In the rows, zero is written as 100.
Each row of numbers belongs to one of the objects below and depends on some of the facts about them. Some rows are named. Which object is each other row?

There are 3 kinds of fact about the objects: felek, stidu, klofa.
K535 felek:K800
K716 felek:K667
K358 felek:K940
K243 felek:K833 stidu:K716,K281,K982,K516 klofa:89
K516 felek:K626 klofa:801
K936 felek:K120 klofa:57
K954 felek:K120 stidu:K85 klofa:250
K341 felek:K940 klofa:516
K281 felek:K466 klofa:577
K264 felek:K381 klofa:577
K438 felek:K886 stidu:K112,K267,K538 klofa:798
K100 felek:K951 klofa:404
K105 felek:K958 klofa:250
K456 felek:K868 klofa:250
K242 felek:K668 klofa:404
K396 felek:K211 klofa:89
K406 felek:K381 klofa:57
K525 felek:K833
K473 felek:K833 klofa:57
K520 felek:K466
K829 felek:K42 klofa:978
K442 felek:K800 klofa:89
K604 felek:K426 stidu:K868,K535 klofa:798
K910 felek:K869 klofa:801
K840 felek:K280 klofa:516
K395 felek:K515 klofa:978
K3 felek:K958 klofa:589
K115 felek:K860 klofa:89
K352 felek:K42 klofa:589
K112 felek:K800 klofa:57
K26 felek:K693 klofa:978
K275 felek:K280
K13 felek:K693 stidu:K929,K394,K667,K383,K97 klofa:577
K247 felek:K426 klofa:89
K813 felek:K280 klofa:978
K882 felek:K693
K743 felek:K668 stidu:K813
K759 felek:K280 stidu:K109,K280 klofa:577
K98 felek:K868 stidu:K180,K358,K596,K426 klofa:404
K503 felek:K951 stidu:K940,K839,K497,K813,K514,K535 klofa:577
K987 felek:K667 klofa:57
K460 felek:K800 klofa:516
K804 felek:K667
K542 felek:K280 klofa:57
K423 felek:K42 klofa:516
K839 felek:K860 klofa:801
K680 felek:K868 klofa:577
K147 felek:K120 klofa:978
K326 felek:K868 klofa:798
K114 felek:K958
K761 felek:K958 klofa:89
K159 felek:K42 klofa:801
K368 felek:K211 klofa:577
K179 felek:K211 klofa:801
K429 felek:K667 stidu:K28,K147 klofa:978
K995 felek:K426 klofa:516
K650 felek:K693 stidu:K287,K112,K778,K371 klofa:404
K869 stidu:K396,K778,K442,K105,K886
K455 felek:K693 stidu:K395,K247,K502,K577,K693,K97,K120,K100 klofa:801
K818 felek:K515 klofa:516
K432 felek:K940
K471 felek:K869 klofa:516
K918 felek:K667 stidu:K849,K53,K514 klofa:801
K982 felek:K466
K464 felek:K515 klofa:89
K59 felek:K693 klofa:57
K214 felek:K800 stidu:K298,K397,K910,K53,K460,K972 klofa:801
K361 felek:K833 stidu:K778,K626 klofa:516
K53 felek:K466 klofa:978
K849 felek:K868 klofa:801
K54 felek:K211
K515 stidu:K352,K326
K381 stidu:K716
K570 felek:K426
K97 felek:K951
K827 felek:K800 stidu:K109,K891,K346 klofa:250
K383 felek:K668
K52 felek:K426 klofa:57
K514 felek:K668 klofa:89
K180 felek:K120 klofa:89
K659 felek:K466 klofa:589
K774 felek:K515 klofa:801
K109 felek:K958 klofa:57
K778 felek:K211
K548 felek:K280 klofa:589
K138 felek:K381 klofa:978
K346 felek:K466
K497 felek:K42 klofa:404
K861 felek:K466 klofa:798
K287 felek:K42 klofa:57
K768 felek:K515 klofa:250
K538 felek:K958 klofa:798
K801 felek:K211 klofa:57
K951 stidu:K456,K829
K972 felek:K211 klofa:404
K800 stidu:K667,K932
K85 felek:K42 klofa:89
K576 felek:K120 stidu:K471,K442,K995,K849,K179,K668 klofa:589
K563 felek:K381
K93 felek:K42
K929 felek:K940 klofa:404
K397 felek:K515
K598 felek:K940 klofa:250
K73 felek:K940 klofa:589
K57 felek:K886 klofa:801
K577 felek:K120
K596 felek:K211
K86 felek:K886 stidu:K85,K501,K538,K120 klofa:577
K28 felek:K120 klofa:798
K502 felek:K626
K932 felek:K280 klofa:250
K501 felek:K958
K696 felek:K667 klofa:404
K413 felek:K693
K39 felek:K120 stidu:K242,K626,K982,K275,K829 klofa:801
K891 felek:K381 klofa:801
K833 stidu:K397,K684,K626
K961 felek:K860
K684 felek:K515 klofa:57
K394 felek:K426 klofa:250
K151 felek:K426
K58 felek:K667
K267 felek:K833 klofa:801
K294 felek:K426 stidu:K368,K471,K85,K626,K58,K326
K565 felek:K668 klofa:801
K355 felek:K800 stidu:K667,K818,K693 klofa:978
K132 felek:K466 stidu:K501,K179,K813,K861,K73,K423 klofa:516
K507 felek:K667 stidu:K882,K264 klofa:589
K841 felek:K833 stidu:K179 klofa:978
K527 felek:K868 klofa:89
K298 felek:K833 klofa:589
K371 felek:K940 klofa:57

Some objects and their rows:
K818: 97 106 97 104 103 103 89 85 100 98 90 99 96 100 104 94 96 101 96 110 106 94 105 92 111 94 103 91 102 114 106
K507: 95 89 109 105 115 88 90 95 91 116 98 99 84 98 96 95 101 98 97 113 111 82 106 103 97 101 104 93 95 90 108
K548: 95 95 98 107 109 88 96 97 94 106 90 95 87 94 100 90 98 103 95 114 107 85 108 103 102 99 103 98 100 99 102
K395: 99 111 97 106 100 103 91 81 101 93 94 99 98 99 106 95 91 99 98 106 113 94 102 92 111 92 102 89 101 114 106
K456: 95 92 97 107 111 106 100 103 90 104 94 97 93 95 104 86 98 105 90 94 107 95 107 104 106 101 93 107 112 104 103
K626: 120 71 86 88 109 77 116 109 123 56 106 118 110 129 104 93 87 104 92 95 108 85 103 119 97 123 92 101 146 127 103
K471: 114 103 100 104 98 87 94 110 95 94 102 96 94 96 111 95 91 99 83 88 102 90 109 102 99 99 98 102 107 107 93
K455: 93 129 113 109 113 102 87 82 105 109 89 104 98 112 92 101 91 94 102 105 122 83 95 89 93 93 100 89 82 106 120
K535: 98 91 89 100 104 86 106 104 103 112 98 97 94 95 113 90 97 103 87 104 96 97 115 79 104 93 105 95 105 92 94
K341: 100 97 97 105 110 93 93 100 94 108 95 101 93 94 101 92 98 100 95 104 103 89 110 101 103 94 104 96 96 103 103
K868: 108 70 79 82 116 71 122 101 138 86 104 123 115 128 107 100 88 105 101 112 103 85 106 100 95 116 106 90 132 101 106
K774: 98 97 96 102 111 97 97 101 95 108 97 101 94 93 100 89 98 100 96 102 104 90 109 102 103 96 104 95 98 101 102
K59: 97 95 97 106 111 96 96 97 98 108 100 100 91 95 102 89 98 100 100 99 108 90 108 100 104 95 103 95 99 101 103
K849: 104 99 96 97 101 87 102 111 100 102 102 98 98 97 111 89 93 100 79 92 98 95 110 88 99 98 102 99 104 101 89
K396: 100 104 77 118 98 77 109 112 94 102 84 96 75 88 110 83 85 104 106 92 106 84 97 114 96 96 101 105 102 111 91
K275: 102 90 104 108 108 97 100 105 87 95 96 97 92 99 101 83 102 102 89 92 108 92 109 107 108 101 91 105 109 115 100
K680: 98 97 97 104 110 96 96 98 98 103 97 96 92 95 98 91 100 99 93 106 103 88 107 102 103 97 101 97 99 99 105
K882: 98 91 91 106 109 96 98 98 95 106 98 98 91 90 105 89 98 103 96 104 99 92 111 100 108 96 104 98 106 100 103
K804: 98 87 102 104 111 98 93 95 94 109 102 98 88 95 102 93 100 98 94 101 107 91 109 98 103 99 100 95 106 94 107
K936: 94 102 110 108 114 94 97 105 107 92 110 94 106 87 114 79 89 111 95 115 110 90 114 106 111 90 101 102 93 98 109

Name these rows:
No name comes twice in this set of rows, the named rows included.
107 108 73 116 96 89 107 114 96 92 90 94 84 84 110 86 90 100 101 80 92 87 101 115 103 96 96 109 108 117 93 -> K778
103 91 91 91 124 82 113 86 137 82 94 125 112 139 96 104 87 100 113 119 119 78 95 105 93 116 101 86 121 111 124 -> K800
100 40 88 76 108 87 111 94 113 95 121 120 97 120 105 100 96 91 118 119 87 88 87 116 94 133 106 81 142 99 121 -> K426
93 90 105 105 89 103 87 78 87 107 97 98 83 98 108 94 91 95 102 118 116 99 89 88 103 107 100 86 111 108 107 -> K247
97 100 118 98 115 84 101 109 100 120 105 103 98 111 98 93 100 96 84 97 110 89 109 77 88 100 99 94 89 89 102 -> K918
92 109 109 101 117 77 107 109 107 127 100 101 94 108 98 94 97 97 92 106 105 84 108 75 86 94 104 92 83 82 105 -> K503
106 104 94 106 102 101 90 97 98 95 100 98 93 85 106 94 89 100 93 96 105 88 106 110 100 97 104 97 103 101 100 -> K267
92 114 109 109 112 100 90 82 100 109 90 103 95 110 97 95 94 97 104 107 119 87 99 88 100 94 101 87 89 109 117 -> K355
106 99 92 108 105 101 96 105 95 100 99 97 90 87 110 94 88 102 91 87 102 91 106 109 99 98 96 110 112 91 101 -> K105
96 97 93 96 106 87 103 107 104 113 101 100 99 97 108 91 95 102 85 104 97 96 111 82 102 94 107 94 97 93 92 -> K839
110 104 100 92 112 80 110 95 153 36 113 111 139 118 127 91 65 118 99 136 116 83 104 115 109 109 97 103 125 113 121 -> K120
109 66 74 86 120 81 115 97 130 78 101 122 108 120 104 98 89 106 109 116 102 82 104 119 100 116 107 92 135 104 111 -> K280
110 68 88 81 108 93 104 72 131 70 102 122 116 129 104 106 88 100 101 124 115 93 98 99 105 120 102 84 143 114 116 -> K667
90 92 102 101 97 118 92 82 89 114 97 100 92 102 109 96 98 95 102 110 100 104 92 88 106 106 95 93 115 101 117 -> K394

The same objects again, as new rows of numbers:
Known rows:
K759: 96 95 94 92 117 79 76 108 98 126 101 111 113 113 87 94 113 105 72 111 66 111 104 90 84 113 94 98
K438: 97 82 92 83 98 84 66 101 98 129 92 120 116 113 89 99 117 112 73 109 77 114 91 85 79 115 84 99
K214: 90 82 91 91 113 71 82 107 99 132 103 116 117 114 87 93 109 104 76 113 68 120 107 89 84 107 89 103
K604: 98 90 61 97 114 72 65 106 102 129 91 119 105 97 93 98 98 111 62 100 98 112 91 105 87 133 109 116
K13: 95 91 109 85 124 62 68 118 98 120 81 135 110 126 52 102 119 105 67 122 76 104 109 70 94 105 100 92
K432: 92 78 93 80 103 78 75 83 103 124 91 120 106 109 105 92 101 92 74 114 81 123 96 100 93 111 96 98
K57: 88 81 97 90 114 78 75 88 103 128 92 121 104 117 98 95 98 97 83 116 73 121 101 96 87 107 92 100
K383: 93 75 99 78 109 75 71 85 105 123 85 126 105 112 95 95 104 92 72 118 81 121 98 94 97 110 99 99
K85: 101 105 88 84 88 81 55 68 104 123 71 102 125 126 122 97 112 103 95 117 84 113 42 91 83 125 81 83
K93: 93 91 84 77 113 70 78 75 103 132 94 124 123 116 115 95 104 99 77 118 82 122 86 93 100 118 99 96
K426: 91 94 62 89 109 90 65 75 94 130 78 115 85 85 89 92 80 93 71 108 98 115 97 109 92 130 115 111
K109: 89 79 94 82 111 86 74 81 101 122 98 123 108 112 100 95 104 98 69 111 71 121 105 98 91 115 100 106
K563: 91 78 93 80 103 79 73 84 103 126 92 120 106 110 104 92 102 94 74 114 81 122 97 98 93 111 97 99
K3: 95 75 88 82 104 82 70 90 108 121 90 120 103 110 110 90 101 95 74 114 82 129 94 94 95 106 97 89
K958: 100 85 93 77 106 96 76 77 99 131 93 115 97 96 90 92 103 91 81 118 74 121 107 95 88 110 94 103
K97: 94 78 100 77 109 75 69 86 105 122 82 125 104 115 89 96 108 93 74 119 83 118 96 91 97 109 101 98
K264: 90 85 95 89 114 81 74 89 98 127 94 123 103 114 99 93 98 99 79 114 73 116 105 94 89 108 92 91
K525: 91 77 93 80 103 77 74 83 105 124 91 120 106 111 106 94 103 93 75 114 81 123 96 101 93 110 96 98
K397: 86 72 92 77 98 75 80 84 101 128 92 117 110 107 108 88 101 93 69 112 79 123 103 100 94 111 95 98
K395: 96 82 94 84 106 80 69 88 102 122 88 125 103 113 104 92 100 97 73 115 81 118 99 93 93 111 96 87

Which object is each row?
No name comes twice in this set of rows, the named rows included.
98 93 89 79 98 97 73 89 92 131 97 104 110 96 80 94 114 100 78 113 69 116 100 90 79 113 86 104 -> K515
93 79 91 91 115 75 78 96 102 132 101 126 105 115 99 97 99 101 86 115 79 124 102 98 87 102 89 102 -> K849
81 76 82 71 84 96 88 74 89 141 95 106 111 88 96 78 99 90 70 113 67 122 124 93 83 111 85 96 -> K626
93 76 91 83 100 89 67 81 102 127 88 119 109 114 109 91 104 100 74 110 75 118 97 94 84 115 90 99 -> K326
108 79 89 81 105 71 74 98 117 128 93 115 105 102 112 92 111 88 80 117 96 127 89 101 94 109 94 94 -> K514
98 80 90 84 110 78 77 92 105 126 98 120 106 106 107 95 105 96 75 112 83 125 94 103 93 110 95 105 -> K535
87 66 80 78 92 68 80 110 99 131 93 113 124 107 93 89 108 105 69 111 80 134 102 84 93 99 90 93 -> K650
112 85 81 92 104 71 76 126 95 131 114 123 111 105 96 104 111 116 78 104 94 125 87 93 85 105 80 95 -> K841
96 103 98 100 92 89 54 97 82 120 84 106 112 127 85 107 113 117 90 104 66 108 66 86 66 121 72 91 -> K86
104 97 87 85 115 83 82 98 125 121 102 81 120 96 111 76 124 89 64 113 62 116 99 106 86 129 105 105 -> K243
100 92 85 77 106 99 82 92 96 133 103 101 109 90 80 88 115 96 73 115 64 119 115 91 82 116 93 107 -> K951

Now the same objects, written a new way:
Known rows:
K861: 66 106 87 106 107 87 102 60 121 90 99 131 100 139 101 103 94 83 74 90 109 95 128 107 105 75 112 113 58 102
K413: 97 107 99 101 89 107 100 105 103 100 96 82 97 102 109 93 109 108 104 107 97 102 105 93 103 102 102 96 98 105
K503: 90 131 88 90 120 91 115 77 94 121 97 117 120 139 142 106 105 90 95 106 110 110 113 99 105 99 111 85 124 88
K891: 99 99 97 102 90 98 90 108 98 81 100 72 97 91 94 87 127 101 103 105 94 114 96 100 105 103 112 97 91 109
K358: 91 104 100 104 91 106 97 102 105 95 99 73 96 89 95 93 120 114 102 106 103 103 103 96 105 107 106 99 94 106
K910: 81 102 96 107 109 85 94 123 89 91 96 98 92 105 114 83 110 99 118 106 114 96 91 109 95 89 95 99 97 95
K114: 91 108 101 99 90 106 98 107 101 104 93 80 98 100 103 91 105 100 102 103 93 102 108 91 107 107 101 93 98 105
K423: 105 108 113 115 97 90 132 103 106 106 122 105 52 113 113 105 134 112 93 91 110 116 70 81 97 107 84 77 127 116
K455: 113 89 102 105 90 130 105 125 99 93 80 121 110 120 119 110 86 78 89 109 80 93 98 89 110 84 99 67 115 105
K596: 115 113 96 84 102 109 84 158 104 110 110 79 95 81 90 80 106 131 130 114 104 118 125 131 143 125 91 119 112 104
K918: 64 92 60 102 115 83 106 121 72 131 74 62 102 99 134 97 75 84 124 128 69 106 76 108 87 85 108 62 114 109
K774: 96 100 97 100 94 104 93 117 100 84 88 89 100 101 101 86 121 94 101 104 92 104 100 97 105 98 110 91 95 102
K39: 109 118 110 106 98 110 106 113 88 96 71 107 87 122 116 91 102 69 105 101 95 74 73 74 66 86 94 67 91 96
K768: 90 108 109 91 99 102 97 82 105 105 99 91 109 92 95 90 101 109 95 98 88 103 101 87 107 111 99 96 112 110
K680: 98 127 98 98 97 100 86 77 95 108 107 90 108 97 92 97 104 96 90 104 107 104 119 95 107 103 104 87 99 96
K352: 126 118 112 118 88 82 111 107 84 104 117 99 57 96 96 103 144 88 104 94 121 103 80 89 93 90 87 69 119 93
K761: 92 102 93 103 93 109 96 115 98 84 94 84 97 101 102 90 113 95 110 100 90 104 97 95 105 99 103 90 92 101
K281: 75 124 107 90 102 93 70 63 109 90 95 111 120 112 75 81 88 83 87 94 130 72 132 101 90 77 97 106 57 84
K396: 125 113 86 80 110 92 97 169 103 101 110 106 78 84 83 91 114 117 141 104 96 107 107 139 145 112 94 121 94 102
K368: 126 126 92 76 110 94 85 141 96 134 125 118 87 84 76 91 91 115 122 103 123 104 130 142 142 106 84 111 108 91

Name these rows:
No name comes twice in this set of rows, the named rows included.
55 112 98 102 121 83 94 80 115 80 100 123 108 131 101 77 109 87 87 95 128 85 118 112 100 73 104 114 56 88 -> K53
117 104 108 99 88 127 94 87 96 116 101 111 115 123 114 108 77 83 75 103 103 102 120 93 111 89 98 68 130 99 -> K13
84 108 103 105 111 86 93 119 99 102 101 91 87 104 101 87 105 108 119 101 117 91 98 107 94 88 83 104 96 95 -> K397
91 108 115 90 106 97 88 103 101 106 104 101 98 87 76 87 93 109 107 102 106 81 95 97 99 103 84 99 94 105 -> K456
75 112 110 99 104 94 77 97 112 86 87 108 111 114 75 80 96 91 101 91 117 62 119 101 92 81 85 113 44 92 -> K982
99 113 89 96 107 93 114 106 100 104 101 112 92 118 120 107 104 88 88 102 101 107 103 107 98 92 111 89 96 103 -> K841

